array([-1.36,  0.76, -1.12, -1.26,  1.06]): 1.06, -1.36

array([[-21.470,  19.302, -16.533,  15.642,  17.250],
       [-16.647,  16.545, -14.861,  14.381,  15.402],
       [-21.852,  22.569, -17.073,  19.361,  18.097]]): 17.250, -21.852

array([[-231.2,   56.3,    6.8, -227.1,  122.3],
       [ -82.8, -165.1, -199.6,   45.5,  -95.0],
       [ -61.6, -128.2,  130.6,  -56.7,   -1.9]]): 122.3, -61.6

array([ 121.6, -127.2,  114.7,  106.7, -120.8, -119.2]): -119.2, 121.6

array([[   8.02, -139.93,   93.58,  105.56,   81.45,  -64.93],
       [  95.71,  -38.06,   60.14,   -2.84,   27.18,  131.50]]): -64.93, 95.71

array([ 1.325,  0.575, -0.923, -0.501]): -0.501, 1.325

array([ 0.3, -0.7,  1.4,  0.6, -1.2, -0.1]): -0.1, 0.3

array([-13.90,   0.30,  -0.69,   6.69,  11.43,   4.26]): 4.26, -13.90
---
[[-4.60  2.83 -3.81 -4.52  3.61]
 [-5.06  2.92 -4.41 -4.67  3.85]]	-3.81

[ 3.30  3.98 -4.56  2.81]	3.98

[-5.64 -0.60  0.17 -2.75]	-0.60

[[ 5.18  5.93 -1.28  6.02  4.46 -0.40 -4.09]
 [-4.84  3.69  1.54  3.58  5.66  0.66  4.28]]	4.46

[-6.16 -0.42  4.68  0.59 -2.39 -1.87  3.98]	-2.39

[[ 6.29 -3.09  0.01 -3.66 -0.40]
 [-1.92 -0.41 -2.44 -0.46  1.54]
 [ 0.15 -0.57 -1.24  1.79  0.92]]	0.01
---
[ 2.24 -5.69 -3.13 -1.56 -3.82] -> -3.82, 2.24

[ 2.24  1.20 -6.15  0.69] -> 0.69, 2.24

[[ 2.33  0.04  5.88  0.75  1.09 -1.45 -1.66]
 [ 0.43 -0.25 -0.39 -0.42  0.63 -0.25  1.85]
 [-2.05 -0.65  0.87 -0.14 -1.07  0.30  0.36]] -> -1.66, -2.05

[[-2.08  1.23 -4.70  0.89 -3.25 -0.84]
 [-4.32  1.80 -0.18  2.58 -2.70 -2.23]] -> -0.84, -4.32

[[ 0.03 -1.22 -0.67  0.02  0.74  1.03  0.49]
 [ 0.35  0.06 -0.38 -0.27  0.32 -5.69 -0.05]] -> 0.49, 0.35

[[-1.76 -2.73 -3.28 -2.77 -3.14 -2.59  5.41]
 [-1.36 -1.82 -1.49 -1.69 -1.61  0.07  2.49]
 [ 0.85  3.93  2.84  2.58  1.54  1.53 -4.39]] -> 5.41, 0.85

[ 1.11  4.77  0.36  3.69 -0.18  1.27  1.57] -> 1.57, 1.11

[[ 4.03  2.32 -2.84 -2.83  4.07 -2.90]
 [-4.41 -2.43  3.54  3.76 -4.53  3.71]
 [ 1.94  0.86 -3.93 -5.89  2.74 -4.74]] -> -2.90, 1.94

[ 1.92  4.87 -0.20  1.67 -2.42  2.64  2.22] -> 2.22, 1.92
---
[[ 2.18  0.21 -4.48  0.34]
 [ 1.96  0.95 -1.24  2.47]
 [ 1.58  0.92 -2.12  3.01]] gives 1.58

[[-2.49  1.81 -2.14  1.96 -4.91  1.59  5.96]
 [-3.27 -4.26 -1.85  2.85  1.39 -4.25 -3.17]
 [-0.64 -2.92  0.86 -5.95 -5.22  1.30  1.68]] gives -0.64

[[ 3.96 -5.14  5.50 -1.43]
 [-1.60  3.58  5.65  1.14]
 [ 0.23  0.77  5.67 -1.60]] gives 0.23

[[ 2.83  5.59 -2.84  1.41 -0.67 -2.40 -0.07]
 [-0.03 -2.64  2.55  2.99  0.24  0.20 -5.93]
 [-1.16 -0.57 -0.89  1.33 -0.33 -1.96  1.36]] gives -1.16

[[-5.12  1.24 -2.39 -2.39  1.77 -0.61  2.56]
 [ 0.58  2.02 -2.71 -4.99 -2.47  2.43 -2.65]
 [ 2.89  2.56  2.05  4.80 -0.80  2.16 -1.53]] gives 2.89

[[ 0.05 -3.84 -1.10  0.41 -0.05 -1.12  0.26]
 [ 0.62  0.09  1.28 -0.45  0.93 -2.55 -0.87]
 [-0.57  0.76  1.01  1.03 -0.97 -4.76 -0.96]] gives -0.57

[[-0.20  4.73  4.35 -0.72]
 [-0.87 -2.26  5.89 -2.15]
 [ 0.29 -1.57  5.74 -2.70]] gives 0.29

[[-2.74  1.31  3.94 -5.62  4.25]
 [ 6.29  1.55  1.81  4.73 -4.20]
 [-0.23 -4.22 -6.38  1.97  4.78]] gives -0.23

[[-3.48 -3.73  4.34  3.36  3.81  4.46]
 [-3.23 -3.28  3.59  2.94  3.41  4.23]
 [ 3.88  3.31 -5.00 -3.74 -3.40 -4.66]] gives 3.88

[[-3.13 -3.23 -3.83 -3.23 -2.88]
 [ 4.16  4.47  5.26  4.26  4.20]
 [ 2.58  2.81  3.35  2.56  2.48]] gives 2.58
---
[[-3.85 -4.04 -4.89 -3.80 -3.92 -3.51]
 [-4.70 -3.88 -5.29 -4.25 -3.87 -4.23]
 [ 4.03  4.17  4.04  4.42  3.63  3.81]] ==> 4.42

[[4.98 4.71 4.92 4.80 4.58 5.34 5.12]
 [2.77 2.62 2.66 2.41 2.49 2.76 2.55]
 [2.61 2.35 2.46 2.31 2.41 2.84 2.56]] ==> 2.41

[[-2.20 -2.54 -4.14 -3.94]
 [-1.46 -1.96 -2.07 -2.30]
 [-2.20 -1.96 -4.54 -4.26]] ==> -1.96

[[ 4.11  1.07 -0.60  4.25 -1.07  5.40]
 [ 1.42  0.26  0.10 -0.14 -0.93  0.56]
 [ 3.37 -0.39 -0.41  2.11  0.46  2.16]] ==> 2.11

[[ 1.19 -1.57 -0.92 -0.14 -0.22  0.82]
 [-1.50 -0.70  0.87 -4.81 -4.91 -0.19]
 [-0.24 -2.91  4.88 -1.63 -1.50 -1.15]] ==> -1.63

[[ 1.75 -2.32  2.22  1.71]
 [-5.13  0.58 -2.39 -2.38]
 [-5.82 -1.55 -2.05 -1.38]] ==> -1.55
---
[[-15.45  -3.69 -12.27  -3.97]
 [ 12.05   7.04  -0.19  12.48]
 [-13.94 -18.45 -18.03   6.26]]
7.04

[[-0.35  1.08 -0.29 -1.06  0.10]
 [-0.50  1.13 -0.32 -1.13 -0.76]]
1.08

[[ 1.67 -0.08 -0.02 -0.29]
 [-0.22  0.09 -1.73 -2.09]]
-0.08

[[ 15.97 -18.97  -0.32  13.98]
 [ -6.41  -3.27   5.50  -4.78]
 [ -4.70  -2.44   4.35  -3.51]]
-3.27

[[-15.64   4.58 -14.59  -5.62  -2.68 -15.51  14.88]
 [-18.23   4.41  -6.71  -2.77   7.19 -21.20   7.42]
 [-22.82   5.61   3.49   4.54  -4.37 -23.14  10.96]]
4.41

[[ 185.983 -161.615  128.998 -136.129]
 [ 142.016 -141.198  106.000 -114.577]]
-161.615
---
1130,1297,8867,8707,8623 → 8623

-630,181,-353,-614,446,-622,792
-588,-319,-693,-531,-110,-439,-479
→ 446

6727,4686,2075,9211,2628,8301,4965 → 2628

5,1,1,5,8 → 8

3,6,0,8,4,2,2 → 4

4677,2611,8857,9516,4309,5289 → 4309
---
[[7620 7584 7650 7833 3679 7423 3715]
 [7540 7712 7604 7894 3534 7337 3456]
 [7339 7567 7681 7760 2662 7318 3608]]
7337

[[255 592 658  31]
 [437 981 327  31]]
327

[[32 36  1 16]
 [46 41 73 59]
 [47 41 75 61]]
73

[[1 7 7 1]
 [1 7 7 1]]
7

[[8135 4435 3495 8153 6025]
 [4926 2929 8293 6084 4499]
 [4220 7112 3642 3889 8627]]
6084

[[ 18 -26   1   2  28 -26  25]
 [ 18 -27   0   1  28 -27  24]
 [-22 -15 -10 -13 -25 -14 -13]]
-27

[[7208 2617 9042 2166 7540 9663]
 [7222 3350 8764 2982 7512 9283]
 [6948 7709 6849 7923 8623 6821]]
7512

[[ 27  22  23 -24 -34 -41]
 [ -2  -4  -1  18  17  17]]
17

[[ 11  19  11   6  11]
 [ -8 -14  -6  -2   2]
 [ -3  40  -6 -33 -17]]
-2
